Here is a tiny trained network, its code and every weight. The questions are about switching its units off for an input and a class, where a switched-off unit gives its printed mean instead of its output.

import numpy as np


def w(rows, s, z=0):
    codes = np.array(rows[::2]) - 128.0
    scale = np.full(codes.shape[1], s)
    scale[-1] = z or s
    return codes * scale


def norm(h):
    return h / np.sqrt((h * h).mean(-1, keepdims=True) + 1e-5)


def f(y):
    return np.maximum(y, 0)


def log_softmax(a):
    a = a - a.max(-1, keepdims=True)
    return a - np.log(np.exp(a).sum(-1, keepdims=True))


def net(x, mask):
    res = np.array(x, float).reshape(1, 4) / 4 @ E
    u = 0
    for l in range(3):
        y = f(norm(res) @ A[l][:, :-1].T + A[l][:, -1])
        res = res + np.where(mask[u : u + 5], y, B[l][:, -1]) @ B[l][:, :-1]
        u += 5
    return log_softmax(norm(res)[-1] @ U[:, :-1].T + U[:, -1])


A, B = {}, {}
E = w([
[138,154,237,225,140,190],'x0',
[147,24,170,224,18,101],'x1',
[60,69,54,154,214,182],'x2',
[1,221,65,142,166,103],'x3',
],0.0043)
A[0] = w([
[50,179,64,254,237,122,91],'0.n1',
[113,210,15,126,72,59,81],'0.n2',
[117,153,75,165,182,104,100],'0.n3',
[79,226,235,200,97,181,32],'0.n4',
[68,88,41,100,131,84,2],'0.n5',
],0.005,0.002)
B[0] = w([
[126,121,111,247,149,110,253],'0.n1',
[128,145,57,128,110,148,223],'0.n2',
[119,147,127,151,124,167,181],'0.n3',
[159,123,153,83,101,148,200],'0.n4',
[144,129,188,116,144,140,195],'0.n5',
],0.014,0.0038)
A[1] = w([
[184,128,73,144,80,93,177],'1.n1',
[163,120,85,149,174,147,91],'1.n2',
[97,133,82,2,154,164,254],'1.n3',
[84,139,48,7,62,156,67],'1.n4',
[179,202,120,54,128,99,31],'1.n5',
],0.0084,0.0019)
B[1] = w([
[135,188,90,171,182,92,226],'1.n1',
[30,73,162,106,112,112,205],'1.n2',
[100,146,202,71,193,70,253],'1.n3',
[122,44,253,146,184,67,242],'1.n4',
[55,180,138,93,173,148,213],'1.n5',
],0.0081,0.0042)
A[2] = w([
[63,254,185,120,57,148,199],'2.n1',
[203,135,191,155,185,207,167],'2.n2',
[63,23,168,208,89,158,3],'2.n3',
[139,197,77,83,187,163,125],'2.n4',
[93,58,26,87,150,141,68],'2.n5',
],0.0085,0.0042)
B[2] = w([
[196,77,93,44,169,123,246],'2.n1',
[122,156,173,216,59,232,253],'2.n2',
[161,164,110,20,136,151,250],'2.n3',
[130,120,60,77,1,73,189],'2.n4',
[238,188,233,82,122,179,162],'2.n5',
],0.0085,0.0044)
U = w([
[84,100,218,57,239,55,189],'0',
[43,173,41,91,146,50,3],'1',
[39,119,70,254,192,167,241],'2',
[181,72,84,197,66,9,17],'3',
[191,136,213,224,82,243,178],'4',
[228,150,154,20,127,181,136],'5',
],0.011,0.0028)

Each question gives the input, the list of numbers given to net, and the class t.
The units are the neurons (one row each of A and B). Each row of codes is followed by its name. A weight is (code - 128) times the scale printed after its matrix; where a second scale follows, it is the last column's (A, B and U).
mask holds one flag per neuron, layer by layer. A switched-off neuron (its flag False) gives its mean, the last column of its row in B, instead of its output. The means were averaged over made-up inputs and are rounded, as every weight is.
A unit's drop is (log p(t) with every unit on - log p(t) with that unit switched off) / (log p(t) with every unit on - log p(t) with every unit switched off).
The circuit of an input: a set's keep is (log p(t) with only the set's units on - log p(t) with every unit switched off) / (log p(t) with every unit on - log p(t) with every unit switched off). Starting from the 12 units with the biggest drops (on a tie, the unit counted first), units are removed one at a time, each time the one whose removal leaves the highest keep (on an exact tie, the one counted first), for as long as the keep stays at least 0.8.
units of the circuit, in order: the units of the circuit, biggest drop first
unit that matters most: the unit with the biggest drop
top k neurons: the k neurons with the biggest drops, biggest first
k most important neurons of layer l: the k neurons of layer l with the biggest drops, biggest first
input [3,-5,5,-7], class 4: top 3 neurons : [2.n2; 0.n2; 1.n4]
input [-2,-4,7,-2], class 4: units of the circuit, in order : [0.n1; 2.n5; 1.n3]
input [1,7,6,-2], class 5: unit that matters most : 2.n3
input [7,8,-7,8], class 5: units of the circuit, in order : [2.n1; 0.n1]
input [1,5,0,0], class 5: top 4 neurons : [0.n2; 2.n3; 0.n1; 1.n4]
input [-3,-2,3,-7], class 0: top 2 neurons : [0.n1; 1.n3]
input [-8,8,-6,4], class 0: top 3 neurons : [0.n1; 1.n4; 2.n2]
input [-1,-2,-2,4], class 1: 3 most important neurons of layer 2 : [2.n2; 2.n4; 2.n1]
input [5,-6,5,-3], class 4: top 2 neurons : [2.n2; 1.n1]
input [2,2,-2,2], class 5: top 2 neurons : [0.n1; 2.n1]
input [-8,3,-6,1], class 0: units of the circuit, in order : [0.n1; 1.n4]
input [-1,4,-4,1], class 3: units of the circuit, in order : [1.n3; 2.n2]
input [-5,2,4,2], class 5: 3 most important neurons of layer 2 : [2.n5; 2.n3; 2.n2]
input [3,-7,-5,8], class 1: units of the circuit, in order : [2.n4]
input [3,-5,6,-2], class 2: 3 most important neurons of layer 0 : [0.n1; 0.n4; 0.n5]
input [-7,2,6,5], class 2: top 2 neurons : [0.n1; 2.n1]
input [3,5,-4,7], class 3: 4 most important neurons of layer 0 : [0.n5; 0.n1; 0.n3; 0.n2]
input [2,3,-7,5], class 5: 2 most important neurons of layer 1 : [1.n3; 1.n2]
input [-3,-6,4,1], class 1: 3 most important neurons of layer 2 : [2.n4; 2.n2; 2.n3]
input [-7,-6,-8,6], class 0: top neuron : [1.n4]
input [-3,6,-5,-5], class 3: top 2 neurons : [0.n5; 2.n2]
input [1,5,-4,6], class 3: 2 most important neurons of layer 2 : [2.n3; 2.n5]
input [-7,-5,-8,-6], class 0: top 2 neurons : [1.n4; 0.n1]
input [-8,7,5,3], class 5: top 2 neurons : [2.n5; 0.n5]
